Below is a small trained network, with its code and all its weights. Each question gives an input and a class and asks what happens when units are switched off, that is, made to give their printed mean instead of their output.

import numpy as np


def w(rows, s, z=0):
    codes = np.array(rows[::2]) - 128.0
    scale = np.full(codes.shape[1], s)
    scale[-1] = z or s
    return codes * scale


def f(y):
    return y / 2 * (1 + np.tanh(0.7978845608 * (y + 0.044715 * y**3)))


def log_softmax(a):
    a = a - a.max(-1, keepdims=True)
    return a - np.log(np.exp(a).sum(-1, keepdims=True))


def net(x, mask):
    res = np.array(x, float).reshape(1, 8) / 4 @ E
    y = f(res @ A[0][:, :-1].T + A[0][:, -1])
    res = res + np.where(mask, y, B[0][:, -1]) @ B[0][:, :-1]
    return log_softmax(res[-1] @ U[:, :-1].T + U[:, -1])


A, B = {}, {}
E = w([
[145,38,48,184],'x0',
[142,150,215,199],'x1',
[124,98,162,5],'x2',
[154,220,191,197],'x3',
[27,12,153,180],'x4',
[184,165,3,135],'x5',
[48,140,80,46],'x6',
[216,84,197,68],'x7',
],0.0065)
A[0] = w([
[55,150,15,139,137],'N0',
[192,206,133,28,223],'N1',
[255,153,80,140,235],'N2',
[56,178,215,21,152],'N3',
[89,60,80,72,120],'N4',
[190,51,184,180,164],'N5',
[137,34,113,50,145],'N6',
[190,40,139,61,192],'N7',
[115,54,212,130,254],'N8',
[216,208,149,124,221],'N9',
[168,65,244,158,139],'N10',
[107,120,152,237,159],'N11',
],0.0096,0.0054)
B[0] = w([
[61,41,72,83,215],'N0',
[238,207,125,213,254],'N1',
[81,125,4,181,250],'N2',
[64,189,191,87,230],'N3',
[98,145,32,155,201],'N4',
[124,254,183,134,204],'N5',
[156,201,64,123,213],'N6',
[174,235,118,252,221],'N7',
[106,235,176,78,240],'N8',
[232,168,64,189,241],'N9',
[64,138,193,170,216],'N10',
[191,125,199,83,202],'N11',
],0.0067,0.0088)
U = w([
[214,143,69,165,206],'0',
[139,77,110,113,1],'1',
[134,81,164,7,159],'2',
[185,172,214,103,165],'3',
[54,107,97,64,111],'4',
],0.011,0.006)

Each question gives the input, the list of numbers given to net, and the class t.
The units are the neurons (one row each of A and B). Each row of codes is followed by its name. A weight is (code - 128) times the scale printed after its matrix; where a second scale follows, it is the last column's (A, B and U).
mask holds one flag per neuron, in row order. A switched-off neuron (its flag False) gives its mean, the last column of its row in B, instead of its output. The means were averaged over made-up inputs and are rounded, as every weight is.
A unit's drop is (log p(t) with every unit on - log p(t) with that unit switched off) / (log p(t) with every unit on - log p(t) with every unit switched off).
The circuit of an input: a set's keep is (log p(t) with only the set's units on - log p(t) with every unit switched off) / (log p(t) with every unit on - log p(t) with every unit switched off). Starting from all 12 units, units are removed one at a time, each time the one whose removal leaves the highest keep (on an exact tie, the one counted first), for as long as the keep stays at least 0.8.
units of the circuit, in order: the units of the circuit, biggest drop first
top k neurons: the k neurons with the biggest drops, biggest first
drop when u is switched off: that unit's drop, to one decimal
input [7,-5,4,-8,4,2,-2,-6], class 4: top 3 neurons -> [N0; N1; N9]
input [-7,-1,7,-5,6,-8,6,4], class 3: units of the circuit, in order -> [N7]
input [3,-7,-8,4,4,2,2,-2], class 4: units of the circuit, in order -> [N0; N1]
input [1,0,4,-4,8,0,-5,-2], class 3: units of the circuit, in order -> [N2; N8]
input [-2,-3,-3,5,0,2,8,-3], class 4: units of the circuit, in order -> [N0; N7]
input [-2,6,-8,5,5,2,-4,-8], class 3: top 2 neurons -> [N11; N2]
input [0,-2,-8,-7,-1,2,0,1], class 4: top 4 neurons -> [N1; N9; N0; N7]
input [0,6,3,8,8,4,7,-8], class 2: top 2 neurons -> [N11; N2]
input [-1,1,-3,-3,0,-4,5,-6], class 4: drop when N7 is switched off -> 0.0
input [4,8,-8,-1,-4,-7,-4,-7], class 3: drop when N11 is switched off -> 0.1
input [4,-8,2,-6,-3,-2,-5,-8], class 4: drop when N1 is switched off -> 0.3
input [-1,6,-6,3,5,4,4,-8], class 2: drop when N11 is switched off -> 0.2
